Below are the code and all the weights of a small trained network. Each question names an input and a target symbol and asks about switching units off, where a switched-off unit gives its printed mean instead of its output.

import numpy as np


def w(rows, s, z=0):
    codes = np.array(rows[::2]) - 128.0
    scale = np.full(codes.shape[1], s)
    scale[-1] = z or s
    return codes * scale


def norm(h):
    return h / np.sqrt((h * h).mean(-1, keepdims=True) + 1e-5)


def f(y):
    return y / 2 * (1 + np.tanh(0.7978845608 * (y + 0.044715 * y**3)))


def softmax(a):
    e = np.exp(a - a.max(-1, keepdims=True))
    return e / e.sum(-1, keepdims=True)


def log_softmax(a):
    a = a - a.max(-1, keepdims=True)
    return a - np.log(np.exp(a).sum(-1, keepdims=True))


def net(x, mask):
    ids = ['βγεζηθμφω'.index(c) for c in x.split()]
    T = len(ids)
    res = E[ids] + P[:T]
    r = norm(res)
    for j in range(3):
        rows = slice(3 * j, 3 * j + 3)
        q, k, v = (r @ M[0][rows].T for M in (Q, K, V))
        z = softmax(np.where(np.tri(T) > 0, q @ k.T / 3**0.5, -1e9)) @ v
        o = O[0][rows]
        res = res + np.where(mask[j], z, o[:, -1]) @ o[:, :-1]
    y = f(norm(res) @ A[0][:, :-1].T + A[0][:, -1])
    res = res + np.where(mask[3:19], y, B[0][:, -1]) @ B[0][:, :-1]
    return log_softmax(norm(res)[-1] @ U[:, :-1].T + U[:, -1])


Q, K, V, O, A, B = {}, {}, {}, {}, {}, {}
E = w([
[121,151,155,106],'β',
[214,107,118,254],'γ',
[121,159,158,106],'ε',
[114,162,162,100],'ζ',
[111,78,118,93],'η',
[129,157,199,128],'θ',
[88,76,101,50],'μ',
[111,156,84,100],'φ',
[110,161,106,178],'ω',
],0.018)
P = w([
[253,156,151,39],'0',
[214,129,166,57],'1',
[177,136,177,80],'2',
[120,129,190,115],'3',
[98,133,168,146],'4',
[82,117,142,176],'5',
],0.0052)
Q[0] = w([
[146,89,109,154],'head 1',
[125,209,165,104],'head 1',
[128,101,104,83],'head 1',
[50,161,134,60],'head 2',
[153,159,182,115],'head 2',
[72,144,160,141],'head 2',
[129,253,173,138],'head 3',
[95,142,223,196],'head 3',
[159,105,138,120],'head 3',
],0.015)
K[0] = w([
[221,120,205,172],'head 1',
[3,150,108,163],'head 1',
[184,138,94,113],'head 1',
[88,110,155,220],'head 2',
[219,99,117,164],'head 2',
[145,33,207,164],'head 2',
[214,127,142,177],'head 3',
[181,60,210,165],'head 3',
[128,139,137,114],'head 3',
],0.013)
V[0] = w([
[169,169,13,219],'head 1',
[90,225,153,49],'head 1',
[139,95,237,255],'head 1',
[82,199,36,65],'head 2',
[217,168,76,254],'head 2',
[251,87,116,25],'head 2',
[193,38,213,248],'head 3',
[78,146,206,8],'head 3',
[115,59,60,165],'head 3',
],0.0073)
O[0] = w([
[37,102,162,138,33],'head 1',
[179,177,176,147,253],'head 1',
[143,56,114,80,68],'head 1',
[57,66,129,139,85],'head 2',
[177,134,183,185,66],'head 2',
[119,167,100,153,204],'head 2',
[255,136,58,106,99],'head 3',
[92,83,104,126,255],'head 3',
[134,192,135,127,18],'head 3',
],0.01,0.0064)
A[0] = w([
[90,54,111,157,202],'neuron 1',
[49,102,126,136,4],'neuron 2',
[88,97,37,88,33],'neuron 3',
[121,173,105,134,189],'neuron 4',
[211,114,105,94,67],'neuron 5',
[171,150,91,212,156],'neuron 6',
[141,92,184,113,83],'neuron 7',
[33,160,144,166,190],'neuron 8',
[183,145,151,170,72],'neuron 9',
[97,107,169,103,42],'neuron 10',
[117,97,28,223,169],'neuron 11',
[197,148,91,247,202],'neuron 12',
[119,108,119,250,79],'neuron 13',
[101,131,94,177,49],'neuron 14',
[136,154,140,148,57],'neuron 15',
[103,45,223,160,119],'neuron 16',
],0.013,0.0049)
B[0] = w([
[156,162,142,168,172],'neuron 1',
[109,230,117,89,158],'neuron 2',
[148,110,97,148,161],'neuron 3',
[115,101,106,183,184],'neuron 4',
[188,78,99,77,223],'neuron 5',
[2,95,175,92,185],'neuron 6',
[154,116,144,117,135],'neuron 7',
[172,88,127,112,253],'neuron 8',
[93,165,59,138,177],'neuron 9',
[119,133,197,103,132],'neuron 10',
[146,26,216,155,157],'neuron 11',
[61,88,141,109,242],'neuron 12',
[157,63,158,127,142],'neuron 13',
[154,168,169,70,121],'neuron 14',
[104,140,135,115,122],'neuron 15',
[121,46,97,172,167],'neuron 16',
],0.0094,0.0063)
U = w([
[158,172,91,166,123],'β',
[143,146,120,119,39],'γ',
[168,167,155,117,124],'ε',
[112,117,203,14,3],'ζ',
[121,108,25,166,193],'η',
[197,103,84,5,113],'θ',
[55,141,48,30,128],'μ',
[15,190,175,131,113],'φ',
[167,51,181,181,213],'ω',
],0.013,0.0035)

Each question gives the input, a string of symbols that net reads in full, and the target symbol t.
The units are the heads (3 rows each of Q, K, V and O) and the neurons (one row each of A and B). Each row of codes is followed by its name. A weight is (code - 128) times the scale printed after its matrix; where a second scale follows, it is the last column's (O, A, B and U).
mask holds one flag per unit, heads first, then neurons. A switched-off unit (its flag False) gives its mean, the last column of its rows in O or B, instead of its output. The means were averaged over made-up inputs and are rounded, as every weight is.
A unit's drop is (log p(t) with every unit on - log p(t) with that unit switched off) / (log p(t) with every unit on - log p(t) with every unit switched off).
The circuit of an input: a set's keep is (log p(t) with only the set's units on - log p(t) with every unit switched off) / (log p(t) with every unit on - log p(t) with every unit switched off). Starting from the 12 units with the biggest drops (on a tie, the unit counted first), units are removed one at a time, each time the one whose removal leaves the highest keep (on an exact tie, the one counted first), for as long as the keep stays at least 0.8.
circuit, biggest first: the units of the circuit, biggest drop first
most important unit: the unit with the biggest drop
top k neurons: the k neurons with the biggest drops, biggest first
which heads matter: for each layer, one digit per head in row order, 1 if its drop is at least 0.15 and else 0, layers parted by /
drop of u: that unit's drop, to one decimal
input ζ μ ε μ β, target μ: circuit, biggest first	(head 2)
input μ ε ζ θ μ θ, target μ: which heads matter	101
input φ ω θ μ, target ω: top 2 neurons	(neuron 16; neuron 8)
input ζ η μ ζ ω, target ω: top 2 neurons	(neuron 11; neuron 8)
input η μ θ β, target μ: top 2 neurons	(neuron 8; neuron 6)
input ε μ μ ε ε, target μ: which heads matter	011
input φ θ θ φ β ε, target φ: which heads matter	100
input ζ θ μ φ β, target φ: which heads matter	100
input ε φ φ ζ, target φ: which heads matter	110
input η ε β η η, target η: which heads matter	110
input β θ β θ β η, target θ: which heads matter	100
input θ μ θ ε, target μ: which heads matter	101
input ω φ θ β, target φ: which heads matter	101
input ζ φ ω ζ η, target ω: most important unit	neuron 16
input γ β ω φ θ θ, target ε: which heads matter	011
input ω η β, target ω: which heads matter	110
input β φ η, target φ: which heads matter	011
input ζ ω φ ε, target ω: which heads matter	010
input θ γ ω, target μ: top 4 neurons	(neuron 6; neuron 12; neuron 9; neuron 8)
input φ θ μ θ η, target μ: most important unit	head 2
input η ζ φ ζ θ, target φ: top 2 neurons	(neuron 8; neuron 6)
input μ θ ζ, target μ: top 3 neurons	(neuron 8; neuron 6; neuron 12)
input θ θ ζ, target θ: drop of head 3	0.4
input η μ μ η, target μ: drop of neuron 2	0.4
input μ ζ η θ, target θ: drop of head 3	1.0
